Below are the code and all the weights of a small trained network. Each question names an input and a class and asks about switching units off, where a switched-off unit gives its printed mean instead of its output.

import numpy as np


def w(rows, s, z=0):
    codes = np.array(rows[::2]) - 128.0
    scale = np.full(codes.shape[1], s)
    scale[-1] = z or s
    return codes * scale


def norm(h):
    return h / np.sqrt((h * h).mean(-1, keepdims=True) + 1e-5)


def f(y):
    return np.maximum(y, 0)


def log_softmax(a):
    a = a - a.max(-1, keepdims=True)
    return a - np.log(np.exp(a).sum(-1, keepdims=True))


def net(x, mask):
    res = np.array(x, float).reshape(1, 7) / 4 @ E
    u = 0
    for l in range(4):
        y = f(norm(res) @ A[l][:, :-1].T + A[l][:, -1])
        res = res + np.where(mask[u : u + 4], y, B[l][:, -1]) @ B[l][:, :-1]
        u += 4
    return log_softmax(norm(res)[-1] @ U[:, :-1].T + U[:, -1])


A, B = {}, {}
E = w([
[131,220,174,160,131,167,158,124,144],'x0',
[232,160,142,135,21,175,120,177,138],'x1',
[92,51,39,6,67,138,148,185,143],'x2',
[198,122,213,119,48,73,167,97,208],'x3',
[168,77,133,126,176,142,126,224,69],'x4',
[98,137,116,190,225,205,8,136,182],'x5',
[189,157,242,65,209,57,94,144,81],'x6',
],0.015)
A[0] = w([
[122,120,75,166,80,150,107,84,164,25],'L0N0',
[56,169,80,23,113,95,122,4,137,15],'L0N1',
[105,118,173,165,123,121,117,55,205,44],'L0N2',
[100,101,5,235,23,166,115,41,148,4],'L0N3',
],0.018,0.017)
B[0] = w([
[130,117,99,170,81,149,111,132,125,163],'L0N0',
[60,214,133,4,77,131,47,70,117,198],'L0N1',
[124,131,179,145,148,144,137,127,162,179],'L0N2',
[127,84,94,246,23,109,50,89,88,254],'L0N3',
],0.017,0.0098)
A[1] = w([
[20,79,4,133,185,180,132,154,147,26],'L1N0',
[81,62,101,83,154,39,204,77,73,1],'L1N1',
[146,48,67,48,14,114,187,192,186,30],'L1N2',
[166,23,113,58,189,104,11,213,105,63],'L1N3',
],0.035,0.0076)
B[1] = w([
[113,159,57,164,235,177,159,49,89,231],'L1N0',
[68,126,161,187,131,7,111,137,72,177],'L1N1',
[133,82,235,104,56,237,206,105,134,240],'L1N2',
[199,115,109,68,112,127,4,194,213,252],'L1N3',
],0.02,0.024)
A[2] = w([
[101,97,57,90,142,93,238,178,157,1],'L2N0',
[139,38,18,74,131,62,224,137,150,49],'L2N1',
[73,118,75,27,112,105,174,156,159,24],'L2N2',
[106,42,3,74,138,71,226,186,159,27],'L2N3',
],0.043,0.0061)
B[2] = w([
[110,166,134,161,177,151,46,79,155,129],'L2N0',
[179,135,195,139,167,250,77,156,130,131],'L2N1',
[126,114,138,85,130,150,120,83,116,255],'L2N2',
[143,149,111,170,154,84,150,144,85,131],'L2N3',
],0.021,0.0036)
A[3] = w([
[153,84,41,56,89,86,247,160,165,51],'L3N0',
[78,77,2,79,117,75,233,206,164,3],'L3N1',
[119,61,9,49,120,70,229,152,158,49],'L3N2',
[161,199,121,122,123,158,148,210,43,99],'L3N3',
],0.039,0.0059)
B[3] = w([
[38,93,142,131,234,157,208,88,95,191],'L3N0',
[167,138,136,151,177,160,222,212,54,128],'L3N1',
[64,151,42,43,100,140,189,161,241,129],'L3N2',
[155,221,9,121,26,115,192,203,88,253],'L3N3',
],0.012,0.0041)
U = w([
[93,109,174,142,144,5,143,168,62,116],'0',
[140,58,201,88,75,195,221,135,103,155],'1',
[34,149,110,20,117,90,116,72,108,140],'2',
[94,80,27,226,41,169,115,70,147,145],'3',
[174,188,208,183,180,100,149,84,235,77],'4',
[205,220,125,156,126,133,178,192,84,88],'5',
[210,95,114,76,172,141,43,205,165,252],'6',
[116,125,27,136,242,193,120,85,82,1],'7',
],0.019,0.0031)

Each question gives the input, the list of numbers given to net, and the class t.
The units are the neurons (one row each of A and B). Each row of codes is followed by its name. A weight is (code - 128) times the scale printed after its matrix; where a second scale follows, it is the last column's (A, B and U).
mask holds one flag per neuron, layer by layer. A switched-off neuron (its flag False) gives its mean, the last column of its row in B, instead of its output. The means were averaged over made-up inputs and are rounded, as every weight is.
A unit's drop is (log p(t) with every unit on - log p(t) with that unit switched off) / (log p(t) with every unit on - log p(t) with every unit switched off).
The circuit of an input: a set's keep is (log p(t) with only the set's units on - log p(t) with every unit switched off) / (log p(t) with every unit on - log p(t) with every unit switched off). Starting from the 12 units with the biggest drops (on a tie, the unit counted first), units are removed one at a time, each time the one whose removal leaves the highest keep (on an exact tie, the one counted first), for as long as the keep stays at least 0.8.
circuit, biggest first: the units of the circuit, biggest drop first
unit that matters most: the unit with the biggest drop
top k neurons: the k neurons with the biggest drops, biggest first
top k neurons in layer l: the k neurons of layer l with the biggest drops, biggest first
drop of u: that unit's drop, to one decimal
input [7,7,-5,-4,-5,7,4], class 5: top 2 neurons => L1N3; L3N3
input [-1,5,3,-5,2,6,-4], class 7: top neuron => L1N0
input [1,5,-3,0,-6,5,2], class 4: top 3 neurons in layer 1 => L1N3; L1N2; L1N0
input [5,2,-1,2,0,-3,8], class 5: top 2 neurons => L1N3; L1N2
input [-2,2,-5,1,6,0,-3], class 5: top 4 neurons => L1N3; L1N2; L3N3; L0N3
input [4,-2,-2,7,7,-2,4], class 5: circuit, biggest first => L1N3; L1N2; L3N3; L0N3
input [2,4,0,-5,-5,-2,5], class 5: top 3 neurons => L1N3; L1N2; L1N0
input [0,7,-6,-2,1,-4,0], class 5: top 2 neurons in layer 1 => L1N2; L1N3
input [4,2,3,-4,-2,4,-2], class 7: top 2 neurons => L1N0; L1N2
input [5,8,0,-1,-4,7,1], class 5: top 3 neurons => L1N3; L1N2; L0N3
input [-5,1,2,2,-3,-3,-3], class 1: top 2 neurons in layer 1 => L1N2; L1N0
input [-6,6,4,4,-4,-2,-6], class 1: top 2 neurons in layer 1 => L1N2; L1N0
input [-5,8,-1,4,-8,5,7], class 4: top 2 neurons in layer 1 => L1N3; L1N2
input [1,6,2,4,-6,2,2], class 1: unit that matters most => L1N3
input [1,-1,-5,1,4,-8,-3], class 0: drop of L1N1 => 0.5
input [-4,1,-6,-7,8,-1,-5], class 7: drop of L1N0 => 4.0
input [5,6,-1,-1,-1,1,-1], class 5: drop of L1N2 => 0.9
